[18, 13, -10, 8, 37, -24, 34, -30, -40, 41, -21, -10] : C
[14, 6, 21, -24, 32, -50, -4, 0, -3, 20, -42, 12] : V
[13, -10, 41, -21, -10, 34, -24, -23, 37, 19, -30, 8] : L
[12, 0, -27, 26, -5, -22, 31, -14, -12, 20, -3, 94] : B
size: [14, 6] -> 2
where: [-4] -> V, 7
order: [-30, -24, -23, -21, -10, -10, 8, 13, 19, 34, 37, 41] -> L
where: [26] -> B, 4
order: [12, 14, 6, 21, -24, 32, -50, -4, 0, -3, 20, -42] -> V

[43, 1, -22, -65, -85, -23, 23, -22, -12, 8] = R
[-23, -85, -66, 1, 8, -12, 43, -22, -22, 23] = D
[42, 10, 0, -66, -84, -37, 9, 27, -40, -13] = M
present: [-85, -65, -22] -> no
order: [-85, -65, -23, -22, -22, -12, 1, 8, 23, 43] -> R

[55, -30, 11, 1, -48] = A
[38, 5, 11, 7, -21] = P
[0, 60, -5, 23, 30] = Z
[8, 94, 5, -7, 29] = N
[-14, 71, -39, 15, 34] = F
[-65, 71, -42, 27, 49] = E
[-12, 53, -20, 42, 72] = K
[0, 60, -10, 38, 41] = X
[-36, 46, -5, 23, 48] = H
size: [0, 60, -5] -> 3
key -> tag
[-29] -> j494
[-49] -> j364
[-31] -> j220
[-48] -> j780
[60] -> j85
[-30] -> j637
[94] -> j86
key A 2:  -> j637
where: [48] -> H, 5
size: [0, 60, -5, 23] -> 4
q: [8, 94, 5, -7, 29] -> N
order: [41, 0, 60, -10, 38] -> X

[-39, 0, -12, -6, -12, -38, -4] : zuti
[-33, 30, -21, -18, -25, 48, 23] : lakir
[32, -30, 14, 12, 39, -42, -25] : zuvi
[-22, 19, -13, -25, -45, 39, 13] : vedu
[-97, 10, -36, -37, -55, -26, -3] : kabol
[-15, 18, -13, -30, -29, 55, 12] : nebet
[2, -3, 13, -33, 14, 40, -17] : nuka
[-85, 30, -43, -36, -87, 54, 16] : siben
[18, 6, 4, -3, -18, 8, -2] : rulud
[9, -8, -2, 27, 18, -5, 14] : Kek
[-30, 18, 55, -13, -15, -29, 13] : kega
Table of tags by key:
[-37] -> j88
[-38] -> j153
[-14] -> j164
[-13] -> j757
key kabol 4:  -> j88
where: [54] -> siben, 6
order: [12, 55, -29, -30, -13, 18, -15] -> nebet
size: [-97, 10, -36, -37, -55] -> 5
present: [30, -43] -> yes
q: [-97, 10, -36, -37, -55, -26, -3] -> kabol

